The symbols move the nodes like this.
* | @ ~ + $ % &
gan | led kam tep zor ral sek
fem | kod suz fab zod zul kel
suk | mal ret mab bas zam loz
lep | bos zod sof ler kod fab
lel | beg muv lav mos neb lek
muf | loz dol som vip mur kur
beg | sek lel vog kog lik mos
tep | vuf rol led gon zor ral
zam | nad som bas suk sur ret
muv | lel tir seb lek vel rof
bim | zul gon kel suz vuf led
bor | duz kod dol bos sof lep
ler | dol fab bor sof lep dev
zul | dev bim zod fem sar suz
sar | fab vuf fem zul kel bim
lav | vog seb beg lik mos neb
mur | ret bos vip muf duz dol
dol | muf ler duz kur bos sof
lem | pog bas tir muk mal mab
kam | gan lik rol sek vog beg
nad | tir zam lem mal mab suk
zod | lep kel dev fab fem sar
sek | zor beg ral rol kam kog
kod | bor fem ler lep dev zod
lik | kam neb kog beg lav lel
sof | kur dev bos bor ler kod
rol | tep kog gan ral sek vog
loz | bas muf zam sur ret vip
bas | lem loz nad mab suk sur
mab | muk sur mal nad bas zam
pog | seb lem muv vel rof muk
vip | sur kur ret som muf duz
mos | kog lek lik lav lel seb
led | suz gan vuf kir gon zor
kir | kel zor bim vuf led tep
fab | ler sar kod dev zod zul
seb | lav pog lel neb lek vel
zor | kir sek gon tep gan rol
tir | muv nad pog rof muk mal
dev | sof zul lep kod fab fem
muk | vel mab rof tir lem nad
duz | som bor muf mur kur bos
lek | mos rof neb seb muv pog
gon | bim ral kir led tep gan
kog | rol mos kam vog beg lav
rof | lek mal vel pog tir lem
som | zam duz loz ret vip mur
bos | mur lep kur dol bor ler
mal | rof suk muk lem nad bas
ret | suk mur sur loz som muf
kur | vip sof mur duz dol bor
vel | neb muk lek muv pog tir
ral | gon vog zor gan rol kam
suz | fem led sar kel bim kir
neb | lik vel mos lel seb muv
vuf | sar tep suz bim kir gon
sur | mab vip suk zam loz som
vog | ral lav sek kam kog lik
kel | zod kir zul sar suz vuf

The rows follow the links: the fewer symbols apart two nodes are, the more alike their rows tend to be.

Each row is also shifted at random along 3 hidden directions that mean nothing.

One row for each node, in no order:
Each row stands for one node.
v1: [81,-4,-21,-35,10,33,32,11,12,30,35,-2,-4,2,58,-2,9,6,-49,-12,-17,36,21,3,23,-19,-27,16,-46,7,18,-2,5,-40,-29,-15,-4,10,-62,12,-7,-23]
v2: [-36,9,1,32,-21,-24,2,7,-16,-1,4,-18,10,30,-14,4,12,2,7,31,10,-5,-16,26,-24,13,2,11,18,-11,-19,22,-3,11,-5,17,2,-7,34,6,19,31]
v3: [-53,-3,-9,-11,41,46,25,6,11,25,-4,5,9,-10,-29,-27,-12,18,-8,30,13,8,-3,-16,25,43,-9,-11,32,-5,15,1,-12,10,9,-27,-4,-34,2,-3,-8,-35]
v4: [30,15,3,22,5,11,32,18,-4,11,-7,-12,16,17,10,6,35,-18,-1,-2,-6,3,-4,-1,7,-30,22,-9,-13,25,-2,-3,-39,0,-22,-3,0,-34,-43,20,5,-1]
v5: [72,48,17,5,-53,-37,-11,37,-25,-22,-21,-37,-1,31,-33,44,-1,-4,21,-19,-3,4,-28,53,-7,29,38,21,2,25,13,12,-21,43,-20,-2,-30,-51,-10,18,-10,25]
v6: [-10,-2,-3,24,17,22,16,5,-3,5,-16,-9,16,7,9,-1,21,-13,4,-20,-4,0,-2,-17,-1,-27,26,-20,-15,36,-7,-6,-32,-20,-25,-13,8,-25,-37,19,7,-1]
v7: [-119,3,49,-10,72,7,-17,-13,9,3,-13,37,-29,-18,10,65,10,-3,36,-26,14,-28,26,-27,28,-30,19,-32,-41,15,48,-83,19,32,25,-6,-34,3,28,17,-36,-76]
v8: [72,-19,0,-18,-3,-4,26,-22,-4,-9,-30,28,10,-10,-28,33,-38,20,71,2,8,-15,40,7,6,30,64,-26,28,-33,-5,-3,16,34,20,-18,1,-20,2,-19,0,38]
v9: [24,21,-26,17,-18,-4,0,45,-7,40,80,-42,-20,30,81,1,68,-17,-102,4,-15,30,-28,36,-16,-61,-84,63,-69,29,8,-1,-5,-60,-47,36,-13,38,-31,27,5,-32]
v10: [169,19,-49,45,-77,-50,9,34,-4,-3,-7,-26,5,16,-48,-40,28,-19,-41,24,16,-26,-51,45,-31,31,-39,63,23,10,-16,18,-40,10,-7,15,-4,-25,-42,-1,6,-3]
v11: [76,-16,-9,-22,-17,7,28,-18,17,-15,-33,16,37,-22,-40,-38,-36,5,30,8,-23,-1,15,-35,9,34,28,-28,63,-33,-27,43,-3,10,32,-17,43,-20,-9,-22,0,54]
v12: [6,-20,-17,-30,20,38,34,-9,21,47,78,8,1,11,98,-17,19,-1,-48,10,-44,43,27,-15,18,-66,-46,-3,-30,-26,-9,23,21,-72,-14,22,31,49,-16,0,11,18]
v13: [75,-36,-61,38,-24,14,7,-6,12,-4,-17,-12,22,-19,-8,-106,34,-28,-54,-4,1,-6,-27,-45,-15,-18,-39,6,17,28,-44,28,-50,-57,-11,7,56,18,-69,-8,20,2]
v14: [-103,-3,-22,27,15,14,-38,9,22,23,26,-35,4,-24,9,-103,48,-29,-115,4,-9,8,-62,-47,-1,-23,-108,19,10,32,-17,16,-34,-65,3,29,40,32,-1,9,0,-48]
v15: [-17,40,36,4,-29,-8,-44,15,-17,-36,-42,-35,15,7,-35,23,-10,-6,24,-43,-9,10,-24,9,-9,21,51,-13,7,33,4,12,-23,27,-9,-10,0,-34,9,23,-11,31]
v16: [-34,5,3,-4,33,18,28,1,-9,5,-23,16,-4,-5,-44,26,-29,19,45,30,28,-10,21,15,25,56,36,-12,33,-17,29,-20,11,47,21,-30,-32,-51,17,-9,-7,-29]
v17: [-55,-13,17,-24,-2,1,-43,-36,-15,-26,-22,3,-15,-9,-12,38,-56,23,54,-26,18,5,27,13,-11,34,55,-9,-8,-9,1,4,33,11,-12,-24,-12,20,39,-10,7,30]
v18: [-31,12,15,-36,26,23,33,14,15,34,72,-6,0,27,86,35,10,16,-33,15,-36,45,23,8,23,-39,-25,3,-26,-25,15,16,26,-27,-12,17,-5,19,12,10,0,13]
v19: [35,6,-17,-18,-23,-4,13,18,44,21,31,-21,28,-13,-11,-87,8,-1,-65,46,-38,21,-28,-22,3,24,-74,14,73,-40,-14,57,-10,-13,35,28,46,-1,16,-17,-6,21]
v20: [-30,-7,-3,-28,5,-10,-20,-16,8,19,51,18,-31,1,42,6,-3,18,-35,14,6,6,12,13,-5,-11,-55,19,-20,-28,9,-7,47,-23,9,22,-17,60,36,-9,6,-18]
v21: [-83,-12,15,-7,68,20,25,-28,-14,28,35,51,-44,16,47,84,-3,28,32,25,28,-10,58,24,12,-22,18,-7,-54,-25,40,-67,56,9,-5,-12,-57,19,23,-1,2,-45]
v22: [-108,12,38,-7,0,10,-65,-6,3,-26,-23,-26,11,-20,-8,-8,-4,-11,2,-57,-20,17,-25,-34,4,-17,13,-32,-10,38,-7,9,-13,-12,-6,2,21,7,20,20,-9,13]
v23: [-91,32,57,-35,42,-11,0,9,-25,27,75,17,-62,48,87,168,-6,34,41,11,7,17,59,79,2,-32,27,16,-93,-25,65,-62,86,39,-18,9,-93,22,64,18,-18,-28]
v24: [-54,20,22,-27,51,41,20,10,-17,21,4,3,-10,11,15,59,-21,18,24,3,14,18,34,24,31,23,37,-12,-22,9,44,-27,16,28,-14,-35,-50,-37,-1,9,-15,-37]
v25: [-36,-39,-11,-6,39,18,26,-25,5,19,16,44,-8,-17,22,-9,0,9,0,29,10,-7,30,-22,4,-13,-16,-11,-1,-32,3,-20,25,-15,23,-3,5,29,5,-21,6,-20]
v26: [-1,9,19,-36,13,37,0,-3,11,-17,-67,0,27,-36,-75,-21,-57,13,40,-28,1,2,4,-24,32,73,58,-34,55,12,17,10,-21,36,13,-54,1,-58,-23,-4,-26,4]
v27: [-13,-1,-35,33,-33,6,8,11,6,21,19,-36,26,15,-8,-97,19,-14,-59,45,-13,24,-44,-16,-22,3,-67,15,54,-12,-46,71,-28,-41,0,23,48,8,9,-11,31,39]
v28: [23,5,-17,35,-19,-31,-18,2,-14,-5,-10,-5,-24,10,-20,10,14,-6,-7,-2,34,-35,-21,36,-16,6,-9,29,-24,24,14,-31,-7,11,-13,1,-32,-4,-12,10,2,-40]
v29: [92,-4,-4,-29,-3,12,9,-2,3,-10,-24,10,14,-30,-17,-14,-27,9,9,-28,-5,-9,8,-8,24,20,18,-9,8,8,13,-7,-13,7,9,-26,2,-17,-46,-2,-18,-10]
v30: [-62,-22,1,20,6,-17,-27,-16,1,11,62,15,-38,15,94,29,53,-19,-40,-9,-8,1,5,-3,-25,-99,-49,22,-86,3,-17,-24,28,-53,-14,50,4,85,21,4,15,-9]
v31: [-84,2,49,-2,2,-12,-56,-23,-16,-35,-16,3,-20,-6,21,59,-2,-12,50,-60,-8,-8,13,-6,-13,-42,47,-20,-48,23,4,-31,14,-1,-15,8,-8,29,31,14,-7,14]
v32: [89,-16,-33,-19,-29,-22,1,-10,-18,25,86,3,-58,33,100,59,11,24,-38,8,1,25,36,68,-32,-40,-44,65,-91,-27,10,-7,62,-45,-38,23,-38,77,-7,3,22,11]
v33: [-89,12,42,28,5,-42,-23,-8,-26,-13,-8,7,-32,19,-2,85,0,3,65,3,25,-28,13,30,-27,-15,42,-5,-26,-3,9,-36,21,47,0,17,-29,8,65,0,6,5]
v34: [4,-35,-38,33,8,14,-6,-18,-8,15,16,6,-23,-6,41,-28,42,-27,-42,-18,6,-5,-4,-18,-14,-67,-36,20,-49,33,-14,-23,-13,-55,-31,8,10,46,-49,2,18,-34]
v35: [87,16,-1,-38,-16,-2,46,18,2,26,54,-6,5,35,66,43,8,13,-2,20,-37,39,35,37,12,-23,10,12,-19,-37,7,28,20,-10,-17,17,-12,-4,-10,1,-4,47]
v36: [-11,-14,-1,35,-4,-24,-27,-12,-12,-33,-54,8,-12,-17,-59,1,-6,-10,27,-21,42,-41,-15,2,-17,24,27,2,3,32,0,-31,-18,27,3,-14,-12,-9,-8,-3,0,-30]
v37: [8,-9,5,-17,-13,-23,-33,-31,-7,-15,-1,16,-15,-12,-14,16,-38,21,23,-3,12,-5,16,17,-10,30,4,9,4,-28,9,4,38,14,8,-5,-15,24,36,-17,-2,16]
v38: [39,-6,-30,-20,3,42,24,10,28,9,-33,-21,43,-33,-56,-111,-24,3,-47,7,-16,19,-21,-42,29,56,-33,-15,82,1,-13,52,-39,-11,17,-28,40,-40,-36,-12,-9,-1]
v39: [-29,6,8,12,-26,0,-10,0,-20,-15,-31,-26,27,17,-55,-11,-32,10,33,8,5,14,-13,21,-19,56,46,-1,56,-5,-17,41,-16,28,-8,-4,6,-34,27,-8,13,59]
v40: [7,11,-2,25,19,-4,22,21,19,14,1,0,12,-3,-9,-28,41,-25,-29,22,-7,-19,-21,-22,12,-25,-36,-9,10,11,9,-17,-28,4,23,10,15,-27,-16,9,-15,-39]
v41: [-23,-3,27,-24,34,0,-20,-18,11,-20,-39,33,-16,-40,-28,31,-24,1,49,-38,11,-32,19,-25,25,12,40,-43,-6,7,27,-61,12,34,34,-27,-12,-12,3,2,-30,-42]
v42: [-11,2,29,-27,-15,-1,-26,-23,-42,-30,-18,3,-24,22,1,96,-58,31,79,-37,18,9,38,54,-15,36,90,2,-33,-4,11,-1,34,35,-34,-29,-50,-7,33,3,9,44]
v43: [-31,-9,26,17,-25,-27,-56,-24,1,-46,-39,6,10,-24,-27,-6,-8,-18,33,-36,-3,-24,-18,-17,-19,-9,30,-21,11,9,-29,-2,-1,5,21,14,24,20,30,-3,-3,29]
v44: [-170,-9,33,-20,33,41,-38,-22,-16,-7,2,-3,-14,-1,30,39,-33,13,18,-31,5,36,23,-5,2,-7,36,-17,-35,9,3,5,31,-25,-27,-15,-12,29,46,-1,9,19]
v45: [151,33,-9,-30,-47,-35,41,36,10,8,36,-26,20,41,-6,19,-12,17,5,40,-27,19,3,58,3,35,2,25,32,-46,4,47,5,29,2,10,-3,-42,2,-7,-10,51]
v46: [-29,-4,-7,-17,1,-10,-11,0,18,21,61,5,-16,-2,39,-14,5,9,-53,28,-10,15,4,13,-4,-7,-73,28,-4,-33,11,7,36,-25,18,26,0,50,38,-10,-2,-12]
v47: [-30,-1,19,19,16,21,-3,-18,-20,-24,-61,-3,12,-11,-27,13,-5,-9,52,-38,14,-13,7,-19,5,-4,69,-34,-6,39,-5,-24,-25,15,-20,-30,0,-29,-24,14,3,7]
v48: [53,-25,-33,36,-16,-17,-11,-10,-9,-14,-26,2,-6,-10,-16,-35,20,-18,-17,-7,24,-24,-20,-6,-21,-8,-18,23,-18,29,-19,-12,-18,-19,-12,1,1,12,-36,-8,7,-19]
v49: [-69,12,39,-7,-7,1,-59,-10,-4,-28,-18,-13,-6,-6,20,32,-3,-14,18,-66,-12,6,0,-14,-5,-29,32,-17,-32,34,-8,-9,4,-5,-13,-1,2,19,20,23,-3,19]
v50: [-32,43,44,7,42,-4,32,33,-25,18,17,5,-32,50,48,148,36,-2,51,-7,13,-6,34,59,15,-46,64,-9,-77,25,54,-73,10,52,-30,-4,-73,-44,-2,35,-24,-42]
v51: [-81,-19,29,-33,51,31,-34,-28,25,-19,-51,34,7,-61,-35,-26,-30,7,17,-53,-1,-11,13,-70,39,8,12,-53,14,18,19,-37,-2,6,31,-34,17,0,-2,2,-26,-45]
v52: [-7,-11,-16,0,32,14,40,-4,4,30,16,28,-8,-5,2,-1,-3,13,-1,45,24,-4,23,1,6,17,-10,4,12,-23,11,-17,14,8,18,-10,-17,-8,1,-14,3,-35]
v53: [118,-18,-35,6,-22,-21,13,0,45,-14,-40,9,35,-48,-69,-110,9,-25,-28,9,-10,-37,-38,-56,11,24,-46,-10,78,-8,-21,13,-38,2,60,3,57,-13,-35,-18,-16,-25]
v54: [124,-27,-37,-3,-7,-5,55,-13,-5,16,36,32,-13,18,38,22,0,20,13,33,5,-12,42,21,-4,-13,0,16,-15,-43,-8,-4,29,-8,-2,6,-11,19,-21,-18,5,16]
v55: [85,5,-47,47,-43,-41,33,22,-9,27,73,-17,-12,50,56,-8,54,-11,-52,58,-3,3,-18,49,-44,-44,-59,59,-22,-20,-24,20,8,-38,-20,53,-1,31,3,-1,24,23]
v56: [-55,0,-4,-3,-10,22,-1,-1,-21,10,29,-24,1,19,45,16,-7,11,-12,1,-5,37,8,26,-19,-5,10,15,-24,5,-5,29,10,-29,-36,-3,-7,18,11,7,21,39]
v57: [39,-11,-28,35,-33,-48,-2,-1,0,15,54,4,-13,18,48,-14,52,-20,-43,24,-9,-13,-15,14,-36,-61,-59,35,-28,-13,-28,1,10,-37,-8,57,21,55,14,-6,18,12]
v58: [-52,13,31,9,28,-9,-9,3,20,-17,-63,20,18,-39,-86,-19,-5,-14,41,-5,13,-42,-21,-48,23,31,22,-50,59,12,12,-34,-29,50,54,-11,15,-49,18,2,-30,-41]
v59: [53,26,-2,21,-2,2,42,28,0,1,-19,-17,22,17,-18,2,33,-17,8,8,-8,-5,-12,5,9,-10,16,-10,14,22,-1,-2,-42,13,-6,-1,6,-56,-35,17,-6,-2]

Some nodes, each with its row:
dev v11
mur v32
sof v45
duz v37
bos v23
vuf v38
mos v34
kam v50
vel v9
sur v27
kod v12
lem v31
led v1
suk v55
bas v33
mab v57
rol v58
tir v22

Row, symbols taken left to right, then the row they reach:
v43 & $ $: v30
v47 ~ + ~ ~: v15
v13 & $: v48
v46 + $ +: v42
v2 & + %: v39
v14 $ $: v28
v7 + & %: v40
v20 ~ %: v18
v53 + & @ %: v51
v44 @ ~ ~ +: v17
v26 ~ % $: v41
v24 % &: v29
v6 ~ %: v36
v4 ~ $ @: v59
v16 + % @: v8
v10 @ & ~: v5

